Below is a small trained network, with its code and all its weights. Each question gives an input and a class and asks what happens when units are switched off, that is, made to give their printed mean instead of their output.

import numpy as np


def w(rows, s, z=0):
    codes = np.array(rows[::2]) - 128.0
    scale = np.full(codes.shape[1], s)
    scale[-1] = z or s
    return codes * scale


def f(y):
    return np.maximum(y, 0)


def log_softmax(a):
    a = a - a.max(-1, keepdims=True)
    return a - np.log(np.exp(a).sum(-1, keepdims=True))


def net(x, mask):
    res = np.array(x, float).reshape(1, 6) / 4 @ E
    y = f(res @ A[0][:, :-1].T + A[0][:, -1])
    res = res + np.where(mask, y, B[0][:, -1]) @ B[0][:, :-1]
    return log_softmax(res[-1] @ U[:, :-1].T + U[:, -1])


A, B = {}, {}
E = w([
[108,3,209,141],'x0',
[193,230,254,27],'x1',
[151,96,129,144],'x2',
[60,127,238,184],'x3',
[63,187,153,8],'x4',
[71,172,91,252],'x5',
],0.0052)
A[0] = w([
[78,187,91,123,253],'neuron 1',
[118,183,161,179,125],'neuron 2',
[137,170,127,76,186],'neuron 3',
[160,149,157,34,71],'neuron 4',
[158,114,8,100,180],'neuron 5',
[112,31,126,95,234],'neuron 6',
[243,79,132,149,244],'neuron 7',
],0.019,0.0033)
B[0] = w([
[135,157,238,135,207],'neuron 1',
[129,131,177,19,183],'neuron 2',
[159,135,120,180,203],'neuron 3',
[156,251,142,224,224],'neuron 4',
[207,76,158,93,244],'neuron 5',
[113,86,203,240,216],'neuron 6',
[145,92,118,96,225],'neuron 7',
],0.021,0.011)
U = w([
[3,113,160,86,83],'0',
[69,83,174,179,169],'1',
[141,140,72,33,89],'2',
[106,87,33,102,2],'3',
[116,177,125,163,6],'4',
[225,215,133,131,166],'5',
[207,23,231,100,204],'6',
],0.007,0.0043)

Each question gives the input, the list of numbers given to net, and the class t.
The units are the neurons (one row each of A and B). Each row of codes is followed by its name. A weight is (code - 128) times the scale printed after its matrix; where a second scale follows, it is the last column's (A, B and U).
mask holds one flag per neuron, in row order. A switched-off neuron (its flag False) gives its mean, the last column of its row in B, instead of its output. The means were averaged over made-up inputs and are rounded, as every weight is.
A unit's drop is (log p(t) with every unit on - log p(t) with that unit switched off) / (log p(t) with every unit on - log p(t) with every unit switched off).
The circuit of an input: a set's keep is (log p(t) with only the set's units on - log p(t) with every unit switched off) / (log p(t) with every unit on - log p(t) with every unit switched off). Starting from all 7 units, units are removed one at a time, each time the one whose removal leaves the highest keep (on an exact tie, the one counted first), for as long as the keep stays at least 0.8.
units of the circuit, in order: the units of the circuit, biggest drop first
most important unit: the unit with the biggest drop
top k neurons: the k neurons with the biggest drops, biggest first
drop of u: that unit's drop, to one decimal
input [2,1,-2,8,0,-7], class 4: units of the circuit, in order -> neuron 5; neuron 4
input [7,-3,-4,3,7,-7], class 1: units of the circuit, in order -> neuron 6; neuron 5
input [-7,3,-6,0,-1,4], class 6: units of the circuit, in order -> neuron 4
input [-2,2,-6,0,1,1], class 5: units of the circuit, in order -> neuron 6; neuron 5
input [1,-4,-4,8,8,-8], class 4: units of the circuit, in order -> neuron 4; neuron 5
input [4,-4,2,8,-3,-7], class 1: top 4 neurons -> neuron 5; neuron 6; neuron 2; neuron 1
input [7,-8,0,4,1,-8], class 1: units of the circuit, in order -> neuron 5; neuron 6
input [1,-5,-7,4,6,6], class 0: units of the circuit, in order -> neuron 5; neuron 6; neuron 4
input [1,7,-7,4,0,4], class 5: units of the circuit, in order -> neuron 5; neuron 6
input [-1,6,-3,-7,-6,-1], class 5: top 2 neurons -> neuron 4; neuron 6
input [1,-2,-7,8,8,8], class 0: top 2 neurons -> neuron 5; neuron 6
input [5,-3,-5,-1,-4,5], class 1: top 2 neurons -> neuron 5; neuron 1
input [2,4,-6,-3,1,5], class 5: top 3 neurons -> neuron 5; neuron 6; neuron 7
input [0,7,2,-3,-2,5], class 5: most important unit -> neuron 5
input [-8,0,-2,-6,2,3], class 6: top 3 neurons -> neuron 5; neuron 4; neuron 1
input [6,-7,2,5,2,6], class 1: top 3 neurons -> neuron 5; neuron 6; neuron 7
input [8,-1,0,-2,7,-4], class 1: top 2 neurons -> neuron 6; neuron 5
input [-8,2,5,-8,2,3], class 6: top 2 neurons -> neuron 5; neuron 1
input [8,2,6,5,3,-6], class 1: top 2 neurons -> neuron 6; neuron 5
input [0,-8,4,8,5,-1], class 1: drop of neuron 5 -> 0.7
input [7,7,3,0,-1,-3], class 5: drop of neuron 4 -> 0.8
input [-3,-8,7,6,0,-7], class 1: drop of neuron 2 -> 0.5
input [5,-8,-3,3,-4,7], class 1: drop of neuron 5 -> 1.1
